Here is a tiny trained network, its code and every weight. The questions are about switching its units off for an input and a class, where a switched-off unit gives its printed mean instead of its output.

import numpy as np


def w(rows, s, z=0):
    codes = np.array(rows[::2]) - 128.0
    scale = np.full(codes.shape[1], s)
    scale[-1] = z or s
    return codes * scale


def f(y):
    return y / 2 * (1 + np.tanh(0.7978845608 * (y + 0.044715 * y**3)))


def log_softmax(a):
    a = a - a.max(-1, keepdims=True)
    return a - np.log(np.exp(a).sum(-1, keepdims=True))


def net(x, mask):
    res = np.array(x, float).reshape(1, 3) / 4 @ E
    y = f(res @ A[0][:, :-1].T + A[0][:, -1])
    res = res + np.where(mask, y, B[0][:, -1]) @ B[0][:, :-1]
    return log_softmax(res[-1] @ U[:, :-1].T + U[:, -1])


A, B = {}, {}
E = w([
[165,111,212,59,152,76,94,115,173,48,133,39],'x0',
[82,97,173,99,77,15,111,101,81,177,193,165],'x1',
[77,115,108,88,254,131,138,92,123,62,190,198],'x2',
],0.0077)
A[0] = w([
[100,129,96,162,110,159,136,129,125,184,116,198,108],'n0',
[128,112,109,118,214,112,127,127,133,87,181,204,132],'n1',
[125,135,127,118,117,114,127,128,145,135,111,128,254],'n2',
[108,149,87,171,126,147,135,133,95,170,116,173,107],'n3',
[100,110,148,108,96,32,135,123,144,164,167,174,116],'n4',
[174,131,131,137,73,118,110,131,132,173,110,89,111],'n5',
[145,131,163,119,144,76,127,132,135,56,116,62,111],'n6',
[88,110,143,126,93,59,118,112,126,150,152,151,113],'n7',
[118,111,114,97,201,117,145,131,102,105,150,143,154],'n8',
[173,125,139,130,18,146,129,136,111,173,108,38,125],'n9',
[145,129,121,138,148,188,140,139,136,114,110,100,186],'n10',
[92,156,78,162,81,167,107,142,124,175,123,227,119],'n11',
[143,93,136,122,106,90,98,117,96,164,176,146,98],'n12',
[125,140,92,152,94,162,140,108,106,168,143,181,100],'n13',
[140,117,79,131,120,160,137,128,101,173,141,199,128],'n14',
[108,125,68,144,102,150,136,137,125,157,138,167,107],'n15',
[156,119,121,144,29,136,122,140,155,155,89,84,112],'n16',
[141,129,103,102,55,132,138,131,127,145,121,90,100],'n17',
[149,141,91,146,170,231,126,135,155,92,93,78,94],'n18',
[150,136,170,111,142,65,110,121,120,44,126,28,112],'n19',
[103,149,134,126,93,16,140,108,125,143,134,157,116],'n20',
[105,115,161,100,98,54,127,117,131,164,155,158,161],'n21',
[166,126,99,147,163,255,131,118,179,98,74,90,125],'n22',
[127,115,181,95,134,112,134,115,158,98,141,61,109],'n23',
[127,127,101,93,227,118,114,107,121,96,162,190,94],'n24',
[69,103,135,98,221,117,147,123,129,89,155,199,112],'n25',
[108,137,154,124,90,17,129,124,132,164,159,183,104],'n26',
[145,109,147,145,1,115,148,140,128,177,94,65,128],'n27',
[152,144,169,80,132,71,123,131,141,72,143,46,129],'n28',
],0.0069,0.0079)
B[0] = w([
[152,96,144,99,143,150,158,133,176,155,109,124,191],'n0',
[59,169,151,159,136,117,130,111,153,96,114,129,223],'n1',
[7,26,93,221,62,145,238,19,45,85,233,176,254],'n2',
[144,106,144,95,129,146,146,132,170,157,108,123,182],'n3',
[154,136,123,119,131,175,156,152,82,84,108,78,200],'n4',
[110,161,135,128,160,126,113,132,159,112,111,136,170],'n5',
[149,103,131,103,130,158,157,129,166,167,98,135,185],'n6',
[147,140,127,109,126,150,132,155,101,102,112,94,177],'n7',
[67,133,131,163,119,134,150,108,142,114,130,142,199],'n8',
[57,180,135,141,169,119,120,118,164,89,122,153,224],'n9',
[104,104,126,141,95,151,162,112,65,101,166,133,202],'n10',
[108,58,159,96,130,163,181,103,174,169,116,118,222],'n11',
[149,138,130,104,145,143,115,155,117,110,101,100,156],'n12',
[155,107,142,101,145,146,149,149,172,140,107,123,173],'n13',
[117,84,145,130,117,145,165,108,164,139,123,117,191],'n14',
[153,114,137,107,139,137,127,138,161,158,110,119,167],'n15',
[79,171,136,123,169,119,121,129,156,92,112,135,194],'n16',
[130,154,142,121,160,106,111,149,154,115,114,124,145],'n17',
[172,148,143,81,129,151,130,186,89,86,95,70,199],'n18',
[124,72,141,104,135,175,174,129,178,189,98,143,214],'n19',
[150,141,127,114,124,159,147,162,96,98,111,101,185],'n20',
[128,108,114,135,101,167,166,124,64,83,141,110,216],'n21',
[146,134,133,97,111,156,166,155,49,69,107,62,232],'n22',
[156,113,117,111,140,141,161,141,165,175,100,128,177],'n23',
[90,187,139,121,162,114,112,139,184,99,89,114,203],'n24',
[83,196,141,147,148,125,119,118,173,85,101,123,223],'n25',
[164,144,122,96,137,165,143,171,93,83,93,76,199],'n26',
[62,174,141,150,166,121,125,94,170,74,119,136,235],'n27',
[121,66,139,120,121,171,177,120,171,180,122,135,214],'n28',
],0.016,0.0066)
U = w([
[59,232,154,185,193,104,112,111,196,77,105,149,117],'0',
[177,134,120,95,112,166,143,194,14,74,107,29,108],'1',
[156,26,156,101,134,155,173,118,223,222,107,150,141],'2',
[112,95,70,216,83,84,116,85,57,131,254,211,254],'3',
[174,129,137,122,142,105,81,172,143,133,121,133,93],'4',
[170,163,139,113,131,129,59,154,128,149,128,130,91],'5',
[180,163,110,141,156,88,115,142,160,172,115,118,83],'6',
],0.0075,0.0032)

Each question gives the input, the list of numbers given to net, and the class t.
The units are the neurons (one row each of A and B). Each row of codes is followed by its name. A weight is (code - 128) times the scale printed after its matrix; where a second scale follows, it is the last column's (A, B and U).
mask holds one flag per neuron, in row order. A switched-off neuron (its flag False) gives its mean, the last column of its row in B, instead of its output. The means were averaged over made-up inputs and are rounded, as every weight is.
A unit's drop is (log p(t) with every unit on - log p(t) with that unit switched off) / (log p(t) with every unit on - log p(t) with every unit switched off).
The circuit of an input: a set's keep is (log p(t) with only the set's units on - log p(t) with every unit switched off) / (log p(t) with every unit on - log p(t) with every unit switched off). Starting from the 12 units with the biggest drops (on a tie, the unit counted first), units are removed one at a time, each time the one whose removal leaves the highest keep (on an exact tie, the one counted first), for as long as the keep stays at least 0.8.
units of the circuit, in order: the units of the circuit, biggest drop first
most important unit: the unit with the biggest drop
top k neurons: the k neurons with the biggest drops, biggest first
drop of u: that unit's drop, to one decimal
input [-5,-3,-4], class 2: units of the circuit, in order -> (n11)
input [7,7,-1], class 1: top 3 neurons -> (n4, n26, n21)
input [5,-4,3], class 2: units of the circuit, in order -> (n19, n28)
input [5,-1,-5], class 0: top 3 neurons -> (n9, n27, n11)
input [2,4,2], class 1: top 2 neurons -> (n4, n26)
input [0,3,1], class 3: top 2 neurons -> (n22, n18)
input [8,-7,1], class 2: top 3 neurons -> (n19, n28, n6)
input [-7,6,-8], class 0: top 3 neurons -> (n27, n9, n16)
input [7,-1,-7], class 0: top 3 neurons -> (n9, n27, n16)
input [-6,3,5], class 2: top 2 neurons -> (n11, n27)
input [-4,-1,3], class 2: top 3 neurons -> (n27, n9, n11)
input [-8,-6,-1], class 2: drop of n11 -> 0.5
input [-7,8,7], class 1: drop of n20 -> 0.3
input [-4,7,-5], class 1: most important unit -> n26
input [4,-8,6], class 1: drop of n22 -> 1.3
input [3,0,0], class 3: drop of n26 -> 0.0
